Small tables with named rows and columns. After each table, cells are looked up by row and column.

bivusi =
,lim,zubem,pavu,kobozaf,vasab,namanub,rud
sek,86355,46227,64410,43707,80894,87586,23146
dus,37687,70760,28709,95853,83471,42359,63151
daz,56613,27146,62710,28256,13890,46236,63151
sazusu,49854,70760,13409,95853,80894,46236,63151
potimaz,56613,72123,62710,49501,3582,46236,90846
vudon,29575,70760,52510,91991,96357,39775,63151
fula,85003,27146,62710,37912,78317,77248,23146

kobozaf of potimaz = 49501
zubem of daz = 27146
namanub of sazusu = 46236
zubem of vudon = 70760
lim of dus = 37687
namanub of sek = 87586
vasab of daz = 13890
rud of sazusu = 63151
kobozaf of vudon = 91991
kobozaf of dus = 95853

nikemo =
          pid    fer  redetev  rilozo  mabem   tive
godi    41363  41354    57984   58003  41398  58075
fen     85873  85811    13444   13599  85990  14508
mateke  40544  40537    58805   58819  40575  58862

mateke, fer -> 40537
mateke, tive -> 58862
godi, redetev -> 57984
fen, rilozo -> 13599
mateke, redetev -> 58805
fen, tive -> 14508
godi, tive -> 58075
godi, fer -> 41354
mateke, rilozo -> 58819
fen, mabem -> 85990
mateke, pid -> 40544
godi, pid -> 41363
fen, fer -> 85811
Which row has the largest redetev? mateke

rasake:
        zorupiz   tapi  vanogen    zes   puvu   sino    pif
zib       53512  27660    39083  44090  78239  13669  48077
nibe      54004  28210    39611  44617  78692  14234  48588
daz       52381  26301    37825  42880  77329  12182  46899
nop       54282  28657    39982  44953  78805  14776  48899
bapezu    48574  75031    63342  58218  23273  89347  54138
zeg       48579  75019    63338  58220  23296  89324  54140
vatod     48456  74903    63219  58097  23164  89214  54018
dufa      48425  74859    63180  58060  23143  89166  53983
mudubo    52490  26516    37994  43031  77341  12449  47032
ripatu    54306  28853    40101  45035  78659  15070  48957
modepi    54323  28838    40100  45041  78707  15039  48968
zenok     48246  74699    63013  57891  22951  89011  53810
pivomi    53998  28259    39634  44627  78629  14316  48591
nupi      54010  28249    39634  44633  78664  14292  48599

What is the zes of bapezu in rasake? 58218
What is the vanogen of nibe in rasake? 39611
What is the puvu of bapezu in rasake? 23273
What is the sino of zib in rasake? 13669
What is the tapi of vatod in rasake? 74903
What is the zorupiz of ripatu in rasake? 54306
What is the zorupiz of zeg in rasake? 48579
What is the tapi of mudubo in rasake? 26516
What is the puvu of zib in rasake? 78239
What is the tapi of pivomi in rasake? 28259
What is the vanogen of mudubo in rasake? 37994
What is the sino of zenok in rasake? 89011
What is the vanogen of nop in rasake? 39982
What is the sino of modepi in rasake? 15039
What is the zes of zib in rasake? 44090
What is the zorupiz of pivomi in rasake? 53998
What is the puvu of zenok in rasake? 22951
What is the tapi of zenok in rasake? 74699

ged:
|  | zereb | tinep | koz |
|---|---|---|---|
| gitavod | -49.8 | 51.4 | 11.3 |
| lesofu | -41.9 | 58.5 | 18.7 |
| rapuz | 37.2 | -65.5 | -24.8 |
| tugak | -44.3 | 56.1 | 16.3 |
| zufila | 36.6 | -66.2 | -25.5 |
| sopa | 36.1 | -66.3 | -25.7 |
| numo | -48.9 | 51.9 | 11.9 |

zereb of lesofu = -41.9
tinep of lesofu = 58.5
koz of sopa = -25.7
koz of lesofu = 18.7
koz of zufila = -25.5
tinep of numo = 51.9
zereb of tugak = -44.3
zereb of gitavod = -49.8
koz of gitavod = 11.3
tinep of sopa = -66.3
tinep of zufila = -66.2
zereb of zufila = 36.6
zereb of numo = -48.9
koz of rapuz = -24.8
tinep of rapuz = -65.5
zereb of sopa = 36.1
tinep of tugak = 56.1
koz of numo = 11.9
zereb of rapuz = 37.2
koz of tugak = 16.3
Which row has the largest zereb? rapuz

Table ren
         vitu  gubut  tusu  fosuvag  raguvu  tidez   luv  katu   siv
benos    74.3   10.9  10.6     10.5    10.5   75.5  74.4  10.4  74.5
tizurig  47.5   38.9  38.6     39.0    37.7   46.8  47.5  39.2  46.4
libu     11.1   74.2  74.5     75.3    73.6   11.1  11.1  75.4  11.5
kavu     39.8   40.2  40.6     41.7    36.7   42.1  39.6  41.5  40.2
vol      30.3   49.9  49.8     51.5    45.2   32.2  30.2  51.7  32.3
bezimol  76.1   10.0  10.1      9.8     9.7   76.6  75.9   9.7  75.8

libu, siv => 11.5
kavu, siv => 40.2
tizurig, luv => 47.5
libu, vitu => 11.1
bezimol, luv => 75.9
kavu, gubut => 40.2
vol, gubut => 49.9
tizurig, raguvu => 37.7
libu, raguvu => 73.6
kavu, tidez => 42.1
vol, vitu => 30.3
kavu, vitu => 39.8
tizurig, gubut => 38.9
bezimol, tidez => 76.6
bezimol, fosuvag => 9.8

zigemad:
	dul	volesop	gotalor	desikug	fepafi	rutep
mupugel	34.688	87.347	34.544	33.351	37.575	18.972
poguli	33.735	86.503	33.596	32.395	36.635	17.984
dotu	84.688	33.820	84.839	85.977	81.909	99.859
boz	84.365	32.853	84.519	85.671	81.557	99.730
sulomu	84.603	34.061	84.731	85.884	81.812	99.683

dul of dotu: 84.688
volesop of boz: 32.853
rutep of poguli: 17.984
desikug of sulomu: 85.884
gotalor of dotu: 84.839
fepafi of poguli: 36.635
dul of poguli: 33.735
rutep of dotu: 99.859
desikug of dotu: 85.977
gotalor of boz: 84.519
rutep of sulomu: 99.683
gotalor of sulomu: 84.731
fepafi of boz: 81.557
volesop of sulomu: 34.061
rutep of boz: 99.730
dul of sulomu: 84.603
volesop of dotu: 33.820
gotalor of poguli: 33.596
volesop of poguli: 86.503
desikug of mupugel: 33.351

Table mos
         zekufom  bazeviz  furuli  nuv  vosibur  sedo  kavak
bif          176       89     101  106      107    70     85
mukezok       23      149     132   35       51   205    103
bepemik      117      155     209   86      223    64    166
zivak        175       27      49   81       13    43     30

bepemik, nuv -> 86
mukezok, vosibur -> 51
bepemik, zekufom -> 117
bepemik, sedo -> 64
zivak, sedo -> 43
mukezok, nuv -> 35
Which row has the largest furuli? bepemik

rup =
	kulebef	vob	dako
vir	-48.9	50.8	-43.8
metenom	-49.6	52.8	-44.3
mor	-51.6	60.6	-46.1
tofik	-36.4	5.7	-32.6
kovuzu	22.6	-75.4	18.4
rofe	3.9	-60.5	2.4
nurutos	-51.7	60.6	-46.2
binibu	4.8	-60.0	2.8

What is the dako of kovuzu in rup? 18.4
What is the dako of vir in rup? -43.8
What is the kulebef of tofik in rup? -36.4
What is the vob of metenom in rup? 52.8
What is the kulebef of mor in rup? -51.6
What is the kulebef of metenom in rup? -49.6

Table selodi
,mefe,vege,leruf,vesika,nir,rav,toleto,pinam,deve,zimepi
nuv,163,139,101,126,13,69,137,142,62,56
kugu,56,80,118,93,208,151,82,77,158,164
desa,55,79,118,92,208,151,81,77,157,163
zikula,166,143,106,130,20,74,141,146,68,62
vopazi,166,143,106,130,20,74,141,145,68,62
kuzok,165,141,104,128,15,71,139,144,65,59
sanib,167,144,106,131,19,74,141,146,68,62
kiv,55,79,117,92,207,151,81,76,157,163

What is the leruf of nuv in selodi? 101
What is the deve of kiv in selodi? 157
What is the vege of nuv in selodi? 139
What is the vesika of desa in selodi? 92
What is the leruf of vopazi in selodi? 106
What is the nir of vopazi in selodi? 20
What is the zimepi of kiv in selodi? 163
What is the pinam of nuv in selodi? 142
What is the toleto of nuv in selodi? 137
What is the toleto of kugu in selodi? 82
What is the zimepi of zikula in selodi? 62
What is the pinam of kuzok in selodi? 144
What is the vege of vopazi in selodi? 143

